Below is a small trained network, with its code and all its weights. Each question gives an input and a target symbol and asks what happens when units are switched off, that is, made to give their printed mean instead of their output.

import numpy as np


def w(rows, s, z=0):
    codes = np.array(rows[::2]) - 128.0
    scale = np.full(codes.shape[1], s)
    scale[-1] = z or s
    return codes * scale


def norm(h):
    return h / np.sqrt((h * h).mean(-1, keepdims=True) + 1e-5)


def f(y):
    return y / 2 * (1 + np.tanh(0.7978845608 * (y + 0.044715 * y**3)))


def softmax(a):
    e = np.exp(a - a.max(-1, keepdims=True))
    return e / e.sum(-1, keepdims=True)


def log_softmax(a):
    a = a - a.max(-1, keepdims=True)
    return a - np.log(np.exp(a).sum(-1, keepdims=True))


def net(x, mask):
    ids = ['αβγδεθμπφψω'.index(c) for c in x.split()]
    T = len(ids)
    res = E[ids] + P[:T]
    r = norm(res)
    for j in range(3):
        rows = slice(3 * j, 3 * j + 3)
        q, k, v = (r @ M[0][rows].T for M in (Q, K, V))
        z = softmax(np.where(np.tri(T) > 0, q @ k.T / 3**0.5, -1e9)) @ v
        o = O[0][rows]
        res = res + np.where(mask[j], z, o[:, -1]) @ o[:, :-1]
    y = f(norm(res) @ A[0][:, :-1].T + A[0][:, -1])
    res = res + np.where(mask[3:27], y, B[0][:, -1]) @ B[0][:, :-1]
    return log_softmax(norm(res)[-1] @ U[:, :-1].T + U[:, -1])


Q, K, V, O, A, B = {}, {}, {}, {}, {}, {}
E = w([
[170,101,112,121,166,59,109,172,235,186],'α',
[114,161,101,91,74,220,150,142,113,186],'β',
[144,7,128,98,102,131,160,177,138,187],'γ',
[194,77,57,161,71,156,93,115,179,152],'δ',
[222,160,65,126,92,30,160,85,112,140],'ε',
[97,105,114,139,127,140,141,94,4,212],'θ',
[121,148,84,151,175,78,51,82,151,171],'μ',
[181,156,194,206,159,127,150,119,123,182],'π',
[89,56,116,77,25,70,109,62,158,93],'φ',
[72,189,158,70,165,74,141,151,160,176],'ψ',
[74,103,166,153,168,141,85,173,180,201],'ω',
],0.021)
P = w([
[167,153,55,201,138,91,124,216,140,142],'0',
[212,175,132,139,129,79,88,191,93,147],'1',
[144,175,90,166,76,53,119,196,142,177],'2',
[166,153,61,97,246,119,200,120,158,124],'3',
[225,142,170,88,157,141,46,130,111,132],'4',
[152,179,177,107,69,68,107,141,136,193],'5',
[138,150,73,151,229,152,231,70,179,102],'6',
[205,111,176,48,212,197,97,30,135,76],'7',
[113,154,140,152,69,82,130,94,186,222],'8',
[89,135,90,171,163,150,240,33,205,129],'9',
[193,101,187,127,131,192,29,32,154,160],'10',
[136,118,176,170,51,150,61,56,184,207],'11',
],0.013)
Q[0] = w([
[106,147,157,174,39,93,96,142,143,205],'h1',
[182,130,179,97,109,143,40,146,102,121],'h1',
[80,140,79,179,107,90,153,206,118,89],'h1',
[121,138,132,144,133,106,109,100,136,138],'h2',
[148,111,150,124,114,128,134,53,197,253],'h2',
[157,108,144,123,150,135,124,79,147,188],'h2',
[152,134,180,101,82,124,92,107,138,195],'h3',
[123,138,163,170,45,103,68,159,112,168],'h3',
[56,147,65,200,110,87,216,154,156,147],'h3',
],0.018)
K[0] = w([
[88,114,83,163,161,145,217,70,180,130],'h1',
[88,146,109,169,79,81,151,162,136,173],'h1',
[110,122,104,147,183,155,141,183,96,25],'h1',
[130,161,116,127,121,121,119,86,117,146],'h2',
[83,138,123,118,93,190,140,70,99,185],'h2',
[112,125,137,120,125,183,131,80,102,152],'h2',
[108,121,131,129,129,102,184,69,159,162],'h3',
[82,121,63,173,139,146,198,97,169,161],'h3',
[127,108,114,121,215,174,144,132,109,6],'h3',
],0.02)
V[0] = w([
[163,124,85,129,56,219,129,147,151,124],'h1',
[44,96,148,142,130,159,97,109,46,187],'h1',
[150,153,138,180,169,228,111,97,142,166],'h1',
[180,124,169,133,125,103,144,146,232,93],'h2',
[133,158,122,150,142,91,91,120,152,85],'h2',
[127,29,175,178,168,52,125,101,107,138],'h2',
[77,101,6,113,140,111,127,73,71,201],'h3',
[92,31,130,129,177,123,110,201,178,110],'h3',
[81,233,123,62,86,168,133,140,236,120],'h3',
],0.012)
O[0] = w([
[136,211,165,36,134,198,163,113,134,126,107],'h1',
[107,113,198,89,128,5,166,147,132,110,101],'h1',
[186,145,156,60,177,125,68,179,75,85,190],'h1',
[149,141,181,135,124,138,140,120,134,247,2],'h2',
[83,160,87,169,177,165,93,91,141,209,36],'h2',
[110,53,139,217,157,79,143,141,96,138,111],'h2',
[106,115,147,137,190,146,210,120,160,17,187],'h3',
[156,52,143,70,204,124,151,26,126,179,145],'h3',
[140,173,15,108,170,122,173,153,117,195,58],'h3',
],0.011,0.0091)
A[0] = w([
[139,106,59,65,89,118,97,112,168,77,140],'n1',
[192,78,80,150,123,184,72,80,132,144,2],'n2',
[115,193,137,68,112,150,153,139,104,137,35],'n3',
[84,80,173,96,159,161,131,49,159,127,44],'n4',
[141,119,96,98,101,125,148,112,32,68,130],'n5',
[47,68,141,132,176,177,90,167,131,173,19],'n6',
[165,122,43,126,150,141,121,140,104,136,84],'n7',
[44,210,118,98,157,96,149,193,100,150,130],'n8',
[60,141,176,80,100,111,126,116,80,179,100],'n9',
[83,48,98,58,93,165,158,206,148,115,144],'n10',
[153,160,138,157,159,150,169,120,53,119,159],'n11',
[179,103,138,59,187,63,101,117,124,155,116],'n12',
[181,122,129,145,182,138,130,188,229,104,111],'n13',
[50,108,81,115,131,137,198,87,187,110,27],'n14',
[62,109,124,175,77,105,109,121,127,167,132],'n15',
[155,153,71,153,87,75,200,87,126,159,109],'n16',
[112,65,150,121,125,175,189,216,107,181,108],'n17',
[151,103,163,97,171,199,93,97,125,88,99],'n18',
[157,170,130,129,147,91,140,103,119,124,157],'n19',
[90,89,191,108,94,132,103,42,133,96,94],'n20',
[135,85,129,114,115,187,159,157,82,180,123],'n21',
[63,197,112,157,175,101,71,58,118,140,98],'n22',
[7,126,169,110,175,154,121,177,138,191,111],'n23',
[194,96,132,150,170,114,109,121,200,32,110],'n24',
],0.015,0.0091)
B[0] = w([
[118,157,233,161,157,153,112,114,97,180,215],'n1',
[58,54,121,114,43,172,223,167,80,172,147],'n2',
[102,67,128,163,180,102,87,120,154,178,149],'n3',
[184,92,104,142,138,165,86,146,65,107,174],'n4',
[50,110,111,117,186,103,109,164,182,190,197],'n5',
[120,152,134,138,7,61,3,142,105,101,133],'n6',
[101,144,101,85,36,107,177,129,124,97,149],'n7',
[190,99,68,104,139,173,158,125,64,87,139],'n8',
[144,128,113,87,199,139,156,147,101,91,128],'n9',
[126,215,107,176,153,94,106,90,103,90,189],'n10',
[90,203,163,163,145,107,106,83,115,129,156],'n11',
[110,138,85,164,127,144,125,142,230,126,183],'n12',
[80,132,107,90,137,80,109,94,142,143,180],'n13',
[147,129,189,162,160,127,160,108,103,174,139],'n14',
[189,92,137,92,199,184,100,81,122,98,146],'n15',
[176,181,181,131,93,63,87,112,90,117,144],'n16',
[128,160,180,97,100,112,122,137,155,25,149],'n17',
[89,168,130,103,28,72,117,89,138,135,190],'n18',
[94,159,99,159,106,141,158,145,122,110,151],'n19',
[186,147,75,85,154,114,121,91,133,107,181],'n20',
[123,135,173,135,109,112,182,161,149,101,147],'n21',
[136,150,153,164,103,204,154,173,169,21,141],'n22',
[161,148,105,116,165,115,73,225,37,144,136],'n23',
[53,123,99,113,142,141,132,121,48,173,250],'n24',
],0.012,0.013)
U = w([
[94,81,106,106,84,171,198,184,122,199,236],'α',
[170,154,74,83,201,173,191,222,115,136,190],'β',
[175,74,92,81,159,140,118,64,110,116,105],'γ',
[94,222,139,54,99,138,139,139,162,141,189],'δ',
[109,142,36,202,126,197,105,131,197,73,45],'ε',
[129,96,158,113,103,88,190,185,178,58,185],'θ',
[28,113,87,141,170,93,138,143,69,117,142],'μ',
[138,107,135,131,114,126,36,216,107,155,115],'π',
[146,150,190,201,190,136,182,137,118,194,114],'φ',
[165,186,12,167,79,41,133,123,121,127,2],'ψ',
[99,104,81,119,161,82,132,176,253,199,149],'ω',
],0.0069,0.0024)

Each question gives the input, a string of symbols that net reads in full, and the target symbol t.
The units are the heads (3 rows each of Q, K, V and O) and the neurons (one row each of A and B). Each row of codes is followed by its name. A weight is (code - 128) times the scale printed after its matrix; where a second scale follows, it is the last column's (O, A, B and U).
mask holds one flag per unit, heads first, then neurons. A switched-off unit (its flag False) gives its mean, the last column of its rows in O or B, instead of its output. The means were averaged over made-up inputs and are rounded, as every weight is.
A unit's drop is (log p(t) with every unit on - log p(t) with that unit switched off) / (log p(t) with every unit on - log p(t) with every unit switched off).
The circuit of an input: a set's keep is (log p(t) with only the set's units on - log p(t) with every unit switched off) / (log p(t) with every unit on - log p(t) with every unit switched off). Starting from the 12 units with the biggest drops (on a tie, the unit counted first), units are removed one at a time, each time the one whose removal leaves the highest keep (on an exact tie, the one counted first), for as long as the keep stays at least 0.8.
units of the circuit, in order: the units of the circuit, biggest drop first
unit that matters most: the unit with the biggest drop
k most important neurons: the k neurons with the biggest drops, biggest first
heads that matter: for each layer, one digit per head in row order, 1 if its drop is at least 0.15 and else 0, layers parted by /
input α α ω β ω μ γ α π π π δ, target δ: heads that matter	010
input ψ π π, target ψ: 3 most important neurons	(n16; n1; n7)
input ω γ π φ γ β, target φ: units of the circuit, in order	(h1; n14; h3)
input φ γ ψ μ π π α π α, target α: units of the circuit, in order	(h1; n2)
input β γ α φ ω π γ ω, target π: units of the circuit, in order	(h3)
input ω γ δ, target α: heads that matter	000
input γ α π γ φ π μ, target φ: heads that matter	100
input ω ω π α ω π ω ω μ, target ε: 2 most important neurons	(n22; n12)
input γ β μ γ, target β: heads that matter	101
input ω ω μ ε δ γ π π ε π μ, target ε: units of the circuit, in order	(h1; n22)
input δ γ μ ω ε π, target ω: units of the circuit, in order	(n12; h3)
input ω μ δ β ω μ ψ π ω, target ψ: heads that matter	101
input β ψ θ δ μ φ π β π ω μ π, target ω: units of the circuit, in order	(h3; n12)
input π φ γ π ω, target γ: heads that matter	101
input γ γ μ θ φ, target μ: unit that matters most	n24
input ψ π π ω π μ θ θ γ π α, target μ: heads that matter	010
input δ φ ω α, target φ: units of the circuit, in order	(h1; n14)
input μ δ φ, target γ: heads that matter	010
input π π δ μ α ω ψ α, target ω: heads that matter	000
input δ π ε α θ π, target α: unit that matters most	h1
input π π ω γ γ α θ π α β μ, target α: units of the circuit, in order	(n2; h1)
input β π ψ γ γ, target δ: heads that matter	011
input θ δ ψ π γ δ, target μ: 2 most important neurons	(n24; n5)
input ω δ γ γ π δ, target γ: heads that matter	001
input β μ θ, target β: heads that matter	101
input ε ε π, target ε: heads that matter	101
input μ π π δ ω α μ, target ω: units of the circuit, in order	(h3; n12)
input α δ μ π ω β ε π ω ψ π β, target ψ: units of the circuit, in order	(h3; n16)
input μ ε φ, target γ: 2 most important neurons	(n15; n20)
input θ μ π γ γ π ψ, target γ: 2 most important neurons	(n20; n4)
